Below is a small trained network, with its code and all its weights. Each question gives an input and a class and asks what happens when units are switched off, that is, made to give their printed mean instead of their output.

import numpy as np


def w(rows, s, z=0):
    codes = np.array(rows[::2]) - 128.0
    scale = np.full(codes.shape[1], s)
    scale[-1] = z or s
    return codes * scale


def f(y):
    return y / 2 * (1 + np.tanh(0.7978845608 * (y + 0.044715 * y**3)))


def log_softmax(a):
    a = a - a.max(-1, keepdims=True)
    return a - np.log(np.exp(a).sum(-1, keepdims=True))


def net(x, mask):
    res = np.array(x, float).reshape(1, 5) / 4 @ E
    y = f(res @ A[0][:, :-1].T + A[0][:, -1])
    res = res + np.where(mask, y, B[0][:, -1]) @ B[0][:, :-1]
    return log_softmax(res[-1] @ U[:, :-1].T + U[:, -1])


A, B = {}, {}
E = w([
[34,77,37],'x0',
[131,127,128],'x1',
[228,139,8],'x2',
[187,2,158],'x3',
[129,130,126],'x4',
],0.0062)
A[0] = w([
[75,97,147,70],'neuron 1',
[193,133,59,41],'neuron 2',
[91,110,111,166],'neuron 3',
[160,66,137,43],'neuron 4',
[172,80,163,130],'neuron 5',
[103,167,112,173],'neuron 6',
[163,88,103,45],'neuron 7',
[129,141,198,110],'neuron 8',
[106,167,122,20],'neuron 9',
[148,75,133,70],'neuron 10',
[173,82,135,112],'neuron 11',
[106,165,116,89],'neuron 12',
[73,101,163,80],'neuron 13',
[135,77,129,60],'neuron 14',
[88,103,163,4],'neuron 15',
[125,201,122,64],'neuron 16',
[43,83,86,25],'neuron 17',
[251,177,127,81],'neuron 18',
[186,146,68,39],'neuron 19',
[90,121,178,3],'neuron 20',
[106,162,92,60],'neuron 21',
[140,60,137,75],'neuron 22',
[89,121,87,189],'neuron 23',
[150,149,154,232],'neuron 24',
[170,213,171,157],'neuron 25',
[144,75,130,41],'neuron 26',
[116,226,78,177],'neuron 27',
[128,121,73,38],'neuron 28',
[55,91,72,87],'neuron 29',
[141,145,173,141],'neuron 30',
[112,162,193,90],'neuron 31',
[124,138,215,75],'neuron 32',
],0.016,0.0037)
B[0] = w([
[171,189,122,161],'neuron 1',
[72,206,123,193],'neuron 2',
[172,94,100,163],'neuron 3',
[131,171,173,154],'neuron 4',
[129,85,192,176],'neuron 5',
[122,86,196,179],'neuron 6',
[95,178,159,142],'neuron 7',
[150,150,57,178],'neuron 8',
[106,194,183,138],'neuron 9',
[107,150,182,146],'neuron 10',
[144,124,150,161],'neuron 11',
[105,148,184,152],'neuron 12',
[131,194,88,173],'neuron 13',
[132,189,195,140],'neuron 14',
[57,248,119,147],'neuron 15',
[108,125,177,175],'neuron 16',
[229,153,119,192],'neuron 17',
[149,168,57,222],'neuron 18',
[87,198,116,185],'neuron 19',
[71,219,101,154],'neuron 20',
[150,193,185,158],'neuron 21',
[129,152,170,159],'neuron 22',
[198,103,135,187],'neuron 23',
[163,29,116,177],'neuron 24',
[208,79,165,220],'neuron 25',
[146,176,164,140],'neuron 26',
[126,113,182,254],'neuron 27',
[158,202,145,150],'neuron 28',
[254,87,119,202],'neuron 29',
[146,111,92,161],'neuron 30',
[179,167,116,179],'neuron 31',
[157,183,67,190],'neuron 32',
],0.0078,0.0079)
U = w([
[226,114,89,119],'0',
[169,130,115,224],'1',
[117,228,65,42],'2',
[154,104,121,254],'3',
[132,136,246,21],'4',
[55,17,55,87],'5',
],0.011,0.0078)

Each question gives the input, the list of numbers given to net, and the class t.
The units are the neurons (one row each of A and B). Each row of codes is followed by its name. A weight is (code - 128) times the scale printed after its matrix; where a second scale follows, it is the last column's (A, B and U).
mask holds one flag per neuron, in row order. A switched-off neuron (its flag False) gives its mean, the last column of its row in B, instead of its output. The means were averaged over made-up inputs and are rounded, as every weight is.
A unit's drop is (log p(t) with every unit on - log p(t) with that unit switched off) / (log p(t) with every unit on - log p(t) with every unit switched off).
The circuit of an input: a set's keep is (log p(t) with only the set's units on - log p(t) with every unit switched off) / (log p(t) with every unit on - log p(t) with every unit switched off). Starting from the 12 units with the biggest drops (on a tie, the unit counted first), units are removed one at a time, each time the one whose removal leaves the highest keep (on an exact tie, the one counted first), for as long as the keep stays at least 0.8.
circuit, biggest first: the units of the circuit, biggest drop first
most important unit: the unit with the biggest drop
k most important neurons: the k neurons with the biggest drops, biggest first
drop of u: that unit's drop, to one decimal
input [-5,2,8,4,4], class 2: circuit, biggest first	(neuron 2; neuron 19)
input [8,6,-4,-4,-4], class 0: circuit, biggest first	(neuron 29; neuron 17)
input [-8,-4,-8,7,8], class 0: circuit, biggest first	(neuron 32)
input [8,-5,6,-7,6], class 0: 4 most important neurons	(neuron 29; neuron 23; neuron 17; neuron 3)
input [4,-5,-4,-6,3], class 4: circuit, biggest first	(neuron 6; neuron 18)
input [6,-2,-8,-1,6], class 2: circuit, biggest first	(neuron 15; neuron 13)
input [-6,1,-8,-3,-6], class 2: circuit, biggest first	(neuron 20; neuron 32)
input [-7,-1,7,-8,-6], class 4: 2 most important neurons	(neuron 27; neuron 25)
input [-3,6,-2,-7,2], class 4: circuit, biggest first	(neuron 27; neuron 16; neuron 18)
input [-4,3,5,3,-4], class 2: 2 most important neurons	(neuron 18; neuron 2)
input [6,-2,-2,2,-2], class 0: 2 most important neurons	(neuron 29; neuron 17)
input [8,-8,-8,-4,8], class 0: 4 most important neurons	(neuron 29; neuron 17; neuron 23; neuron 3)
input [6,-6,7,2,3], class 2: 3 most important neurons	(neuron 2; neuron 19; neuron 25)
input [-4,-4,1,6,1], class 4: most important unit	neuron 5
input [7,4,-8,-1,-7], class 2: drop of neuron 1	0.2
input [6,3,3,-7,-1], class 4: drop of neuron 27	0.3
input [6,0,1,-7,-2], class 4: drop of neuron 19	0.0
input [-7,-4,-6,4,-4], class 0: drop of neuron 32	0.2
